Below are the code and all the weights of a small trained network. Each question names an input and a class and asks about switching units off, where a switched-off unit gives its printed mean instead of its output.

import numpy as np


def w(rows, s, z=0):
    codes = np.array(rows[::2]) - 128.0
    scale = np.full(codes.shape[1], s)
    scale[-1] = z or s
    return codes * scale


def norm(h):
    return h / np.sqrt((h * h).mean(-1, keepdims=True) + 1e-5)


def f(y):
    return y / 2 * (1 + np.tanh(0.7978845608 * (y + 0.044715 * y**3)))


def log_softmax(a):
    a = a - a.max(-1, keepdims=True)
    return a - np.log(np.exp(a).sum(-1, keepdims=True))


def net(x, mask):
    res = np.array(x, float).reshape(1, 3) / 4 @ E
    u = 0
    for l in range(4):
        y = f(norm(res) @ A[l][:, :-1].T + A[l][:, -1])
        res = res + np.where(mask[u : u + 6], y, B[l][:, -1]) @ B[l][:, :-1]
        u += 6
    return log_softmax(norm(res)[-1] @ U[:, :-1].T + U[:, -1])


A, B = {}, {}
E = w([
[138,155,177,255,103,86],'x0',
[108,83,57,134,182,20],'x1',
[25,114,208,164,227,136],'x2',
],0.0047)
A[0] = w([
[141,32,125,98,102,189,60],'L0N0',
[29,135,168,130,207,133,107],'L0N1',
[227,40,45,132,187,63,146],'L0N2',
[118,103,114,46,166,143,3],'L0N3',
[253,190,97,77,69,150,188],'L0N4',
[91,177,189,109,55,157,141],'L0N5',
],0.0044,0.0022)
B[0] = w([
[62,42,81,249,124,176,130],'L0N0',
[59,34,186,90,24,94,214],'L0N1',
[147,90,253,106,144,153,202],'L0N2',
[123,180,112,182,114,183,134],'L0N3',
[33,36,223,126,134,90,252],'L0N4',
[178,95,170,102,214,147,166],'L0N5',
],0.0038,0.0031)
A[1] = w([
[79,154,164,104,172,159,75],'L1N0',
[205,112,2,167,172,117,115],'L1N1',
[107,131,42,127,211,60,5],'L1N2',
[185,230,164,78,133,68,77],'L1N3',
[135,64,159,60,157,151,161],'L1N4',
[120,102,108,171,147,55,189],'L1N5',
],0.0058,0.0018)
B[1] = w([
[114,93,183,169,83,115,172],'L1N0',
[108,113,192,124,143,156,122],'L1N1',
[254,80,198,114,161,180,144],'L1N2',
[66,130,163,94,140,97,109],'L1N3',
[149,241,169,169,118,79,255],'L1N4',
[141,158,168,148,117,194,187],'L1N5',
],0.0056,0.0034)
A[2] = w([
[28,219,135,120,175,79,119],'L2N0',
[151,73,68,147,197,44,147],'L2N1',
[92,140,105,2,180,160,170],'L2N2',
[123,75,103,140,177,50,6],'L2N3',
[160,147,159,176,97,119,88],'L2N4',
[161,151,83,93,59,77,17],'L2N5',
],0.0062,0.0022)
B[2] = w([
[133,96,151,155,125,91,232],'L2N0',
[181,162,151,131,77,254,170],'L2N1',
[99,171,64,231,170,130,253],'L2N2',
[147,118,132,85,118,174,132],'L2N3',
[104,130,71,99,161,127,195],'L2N4',
[107,76,90,120,111,113,153],'L2N5',
],0.0078,0.0023)
A[3] = w([
[149,209,187,100,118,254,42],'L3N0',
[140,213,95,231,142,123,58],'L3N1',
[122,177,176,181,74,147,169],'L3N2',
[134,137,142,232,65,35,254],'L3N3',
[59,141,205,128,195,113,35],'L3N4',
[196,102,51,108,16,104,76],'L3N5',
],0.0059,0.0017)
B[3] = w([
[253,74,154,138,199,138,187],'L3N0',
[49,178,81,231,138,129,171],'L3N1',
[156,114,47,128,190,111,203],'L3N2',
[147,168,83,62,141,210,253],'L3N3',
[134,89,92,98,42,68,217],'L3N4',
[10,69,218,191,147,51,188],'L3N5',
],0.0064,0.0046)
U = w([
[50,60,197,128,100,81,247],'0',
[247,97,178,130,172,164,199],'1',
[85,190,52,184,154,159,145],'2',
[152,158,99,54,95,121,34],'3',
],0.014,0.0011)

Each question gives the input, the list of numbers given to net, and the class t.
The units are the neurons (one row each of A and B). Each row of codes is followed by its name. A weight is (code - 128) times the scale printed after its matrix; where a second scale follows, it is the last column's (A, B and U).
mask holds one flag per neuron, layer by layer. A switched-off neuron (its flag False) gives its mean, the last column of its row in B, instead of its output. The means were averaged over made-up inputs and are rounded, as every weight is.
A unit's drop is (log p(t) with every unit on - log p(t) with that unit switched off) / (log p(t) with every unit on - log p(t) with every unit switched off).
The circuit of an input: a set's keep is (log p(t) with only the set's units on - log p(t) with every unit switched off) / (log p(t) with every unit on - log p(t) with every unit switched off). Starting from the 12 units with the biggest drops (on a tie, the unit counted first), units are removed one at a time, each time the one whose removal leaves the highest keep (on an exact tie, the one counted first), for as long as the keep stays at least 0.8.
units of the circuit, in order: the units of the circuit, biggest drop first
unit that matters most: the unit with the biggest drop
top k neurons: the k neurons with the biggest drops, biggest first
k most important neurons of layer l: the k neurons of layer l with the biggest drops, biggest first
drop when u is switched off: that unit's drop, to one decimal
input [-8,3,4], class 2: top neuron	[L2N2]
input [8,-5,-8], class 0: top 4 neurons	[L3N5; L1N4; L2N2; L2N5]
input [8,3,6], class 2: top 3 neurons	[L0N4; L3N3; L3N5]
input [-3,5,4], class 1: units of the circuit, in order	[L2N1; L1N2]
input [3,0,-3], class 3: top 2 neurons	[L0N4; L3N3]
input [-3,1,3], class 3: top 4 neurons	[L3N3; L3N5; L0N4; L1N0]
input [-8,4,-7], class 2: top 3 neurons	[L2N2; L0N1; L1N0]
input [-2,-3,3], class 3: top 3 neurons	[L3N5; L0N4; L2N2]
input [3,-7,6], class 1: top 4 neurons	[L0N4; L3N5; L3N0; L2N2]
input [1,7,-5], class 1: top 2 neurons	[L0N1; L2N1]
input [7,8,0], class 1: top 2 neurons	[L1N4; L2N2]
input [2,0,-1], class 3: top 2 neurons	[L0N0; L2N2]
input [2,-2,-1], class 3: top 2 neurons	[L2N2; L2N1]
input [6,-3,-8], class 0: top 2 neurons	[L3N5; L2N2]
input [-6,7,-1], class 1: unit that matters most	L1N2
input [4,-3,-2], class 2: top 3 neurons	[L0N2; L2N1; L0N1]
input [8,-8,5], class 1: 2 most important neurons of layer 0	[L0N5; L0N0]
input [1,-2,-3], class 3: 2 most important neurons of layer 0	[L0N4; L0N1]
input [-2,8,1], class 1: drop when L1N5 is switched off	0.0
input [-5,3,-3], class 2: drop when L2N2 is switched off	2.6
input [6,0,1], class 2: drop when L3N1 is switched off	0.1
input [-7,0,-8], class 0: drop when L3N5 is switched off	0.5
input [5,8,4], class 1: unit that matters most	L2N1
input [-8,-5,-6], class 2: 2 most important neurons of layer 2	[L2N2; L2N0]
